Questions about the array below.
1) Report the entry in the bottom-right corner.
2) Report the third entry in reading order.
3) Report the bottom entry of the column that holds the smallest entry.
4) Report the entry just left of 4504.
5) Report the entry just left of 5473.
6) Report the entry just left of 5635.
7) Report the entry directly below the largest entry.
8) Report the smallest entry in the first row.
[[5453 5396 5246 4624 5148]
 [5638 6294 6535 6184 5956]
 [3832 4984 5623 5431 4840]
 [3117 5237 5744 5473 4321]
 [6279 4205 3724 4527 5424]
 [3389 5838 5680 5095 5813]
 [4393 7991 6269 4789 7182]
 [3734 4078 5645 5766 4514]
 [6354 3676 3025 4508 5483]
 [6514 6237 5073 4456 6907]
 [3545 4504 5942 5572 4407]
 [5565 5635 5975 5830 4457]]
1) 4457
2) 5246
3) 5975
4) 3545
5) 5744
6) 5565
7) 4078
8) 4624

0.003,0.066,-0.186,-0.139,0.003,-0.132
-0.014,0.006,-0.007,-0.001,-0.004,-0.020
0.068,-0.104,-0.045,-0.032,-0.072,0.082
-0.033,-0.147,0.120,0.157,-0.164,0.034
-0.057,-0.200,0.183,0.233,-0.228,0.040
-0.135,0.129,0.025,-0.042,0.132,-0.114
Indices start at 1.
The entry directly above -0.114: 0.040
What is the entry in the top-left corner?
A: 0.003
The entry in the bottom-right corner is -0.114
The top-right entry: -0.132
The entry just left of the largest entry -> 0.183
What is the entry at row 1, column 3?
A: -0.186
What is the entry directly below -0.164?
A: -0.228
What is the entry in row 1 and column 2?
A: 0.066
What is the bottom entry of the column that holds the largest entry?
A: -0.042
What is the entry in row 2 and column 1?
A: -0.014
What is the entry just left of 0.120?
A: -0.147
The entry directly above the largest entry -> 0.157
What is the entry directly above the smallest entry?
A: -0.164
The top entry of the column that holds the largest entry is -0.139
The bottom entry of the column that holds the smallest entry: 0.132
The entry just right of -0.072 is 0.082
The entry in row 2 and column 3 -> -0.007
The entry directly below -0.139: -0.001
The entry directly below 0.006: -0.104
The entry just right of -0.104 is -0.045
The entry at row 3, column 1: 0.068
What is the bottom-left entry?
A: -0.135
What is the entry just right of 0.183?
A: 0.233
What is the entry just right of -0.014?
A: 0.006
The entry directly below -0.132 is -0.020

[[44 46 44 47 44 42 42 46 44 48]
 [43 48 37 53 43 40 38 48 40 58]
 [47 53 46 60 54 18 36 60 50 62]
 [38 46 44 50 46 36 42 47 30 45]
 [42 48 39 51 43 39 39 47 40 55]
 [37 47 21 53 18 43 35 47 17 61]
 [51 37 59 31 50 56 55 37 55 18]
 [52 47 70 43 80 36 51 48 81 41]
 [42 47 39 50 42 40 38 47 40 52]
 [46 43 47 40 46 49 50 44 46 38]
 [47 48 52 49 61 30 44 49 54 51]
 [44 47 45 48 48 40 45 47 45 49]]
What is the top-left entry?
Answer: 44
What is the first entry on the diagonal from the top-right corner?
Answer: 48
What is the second-last entry, reading row by row?
Answer: 45
What is the entry in the bottom-right corner?
Answer: 49
What is the smallest entry in the last row?
Answer: 40
The 2nd entry on the diagonal from the top-right corner: 40
The minimum is 17
What is the third entry on the diagonal from the top-right corner?
Answer: 60
What is the entry directly below the smallest entry?
Answer: 55
The 3rd largest entry: 70
What is the entry in the bottom-left corner?
Answer: 44
The entry just left of the smallest entry is 47
What is the entry just right of the largest entry?
Answer: 41
What is the second entry in reading order?
Answer: 46
What is the largest entry in the first column?
Answer: 52
The 2nd largest entry -> 80
The first entry of the smallest entry's row: 37
What is the 3rd entry on the main diagonal?
Answer: 46
The entry just right of 59 -> 31
The fourth-last entry, reading row by row is 45
What is the last entry in the row that holds the smallest entry?
Answer: 61

Read these off the array that follows.
1) Give the 4th entry in reading order.
2) Give the entry directly below 888.
3) Give the entry directly below 828.
4) Give the top entry of the column that holds the largest entry.
5) Give the entry directly above 548.
6) Give the largest entry in the last row.
7) Give the 1st entry on the diagonal from the top-right corner.
8) Give the 2nd largest entry.
[[362 870 818 421 273 190]
 [583 274 306 397 828 814]
 [888 485 548 552 475 486]
 [356 449 392 669 407 498]]
1) 421
2) 356
3) 475
4) 362
5) 306
6) 669
7) 190
8) 870

[[-14 -10  18 -23  25  49  32 -16 -43 -29  36  19  -1]
 [  9 -16 -24  -9  31  55 -32 -21  33  41  53  30  -4]
 [ 10  23  -9  28 -30 -58 -20  27  30  15 -52 -30   3]
 [ 14 -20   4 -26  10  30   8 -33  35  39  17   3 -15]
 [ 21 -11  21  -8 -13 -19  24 -16  29  20 -29 -28 -19]
 [ -8  11 -12  15  12  12 -25  20 -12 -11  15  14   9]
 [  6  13  31  15 -43 -84  37  20  -6 -24 -79 -47  -4]
 [ 23   2 -26  16   0 -14 -51   3  67  53  -7  -6  -4]
 [  6  18 -23  24   4  -5 -49  26  29  20  -3  -1   4]
 [-12   9 -22   6   6  15 -24  14 -23 -13  25  30  22]
 [ 25 -12  15  -6 -14 -26  14 -16  44  31 -33 -30 -20]
 [  9 -15  18 -16   5   3  11 -23  40  31  -2 -11 -18]]
Read off the top-right entry.
-1
The entry in the bottom-left corner: 9
The last entry, reading row by row -> -18
Read off the largest entry in the last column.
22
Read off the largest entry in the first row.
49
The maximum is 67
The 2nd largest entry -> 55
The largest entry in the first column is 25
Read off the entry just left of the largest entry.
3
Read off the entry directly below 36.
53
Read off the first entry in reading order.
-14
The entry directly below 17 is -29
Read off the second-last entry, reading row by row.
-11
The last entry in the row that holds the largest entry -> -4
Read off the 3rd smallest entry.
-58
The entry just left of -21: -32
Read off the smallest entry in the last row.
-23
Read off the entry directly below the smallest entry.
-14
The smallest entry in the first row -> -43
The bottom entry of the column that holds the largest entry: 40
The bottom entry of the column that holds the smallest entry: 3
Read off the 3rd entry on the diagonal from the top-right corner.
-52
Read off the 5th entry, reading row by row.
25
The fourth entry in reading order -> -23
Read off the first entry of the smallest entry's row.
6
Read off the entry just left of the smallest entry.
-43
Read off the third entry from the end, reading row by row.
-2
Read off the 3rd entry in reading order.
18
The entry just left of 2: 23
Read off the fourth entry from the end, reading row by row.
31

Questions about the array below. Indices start at 1.
1) Give the entry in the top-right corner.
2) Give the entry at row 1, column 3.
3) Give the entry just left of -27.
4) Give the entry in the bottom-left corner.
5) Give the entry just left of -15.
6) Give the minimum.
7) Give the entry directly above 20.
8) Give the entry at row 2, column 2.
-12,-13,19,-35,-68,-54,-4,-25,-10,-12,21,12
-28,40,48,-2,39,65,-9,-22,-7,-23,-29,6
-74,15,15,-36,-19,-10,26,11,-23,0,51,22
-49,-2,-25,-13,-4,-19,32,39,-11,21,54,10
44,-29,-39,19,-6,-28,-1,17,15,17,-1,-14
-11,-10,-57,20,34,-1,30,58,3,35,36,-6
-23,15,-17,15,49,37,17,31,-1,14,9,-1
78,-15,0,28,5,6,-33,-27,21,-10,-57,-20
-23,35,50,-6,24,53,-13,-29,-7,-25,-29,7
1) 12
2) 19
3) -33
4) -23
5) 78
6) -74
7) 19
8) 40
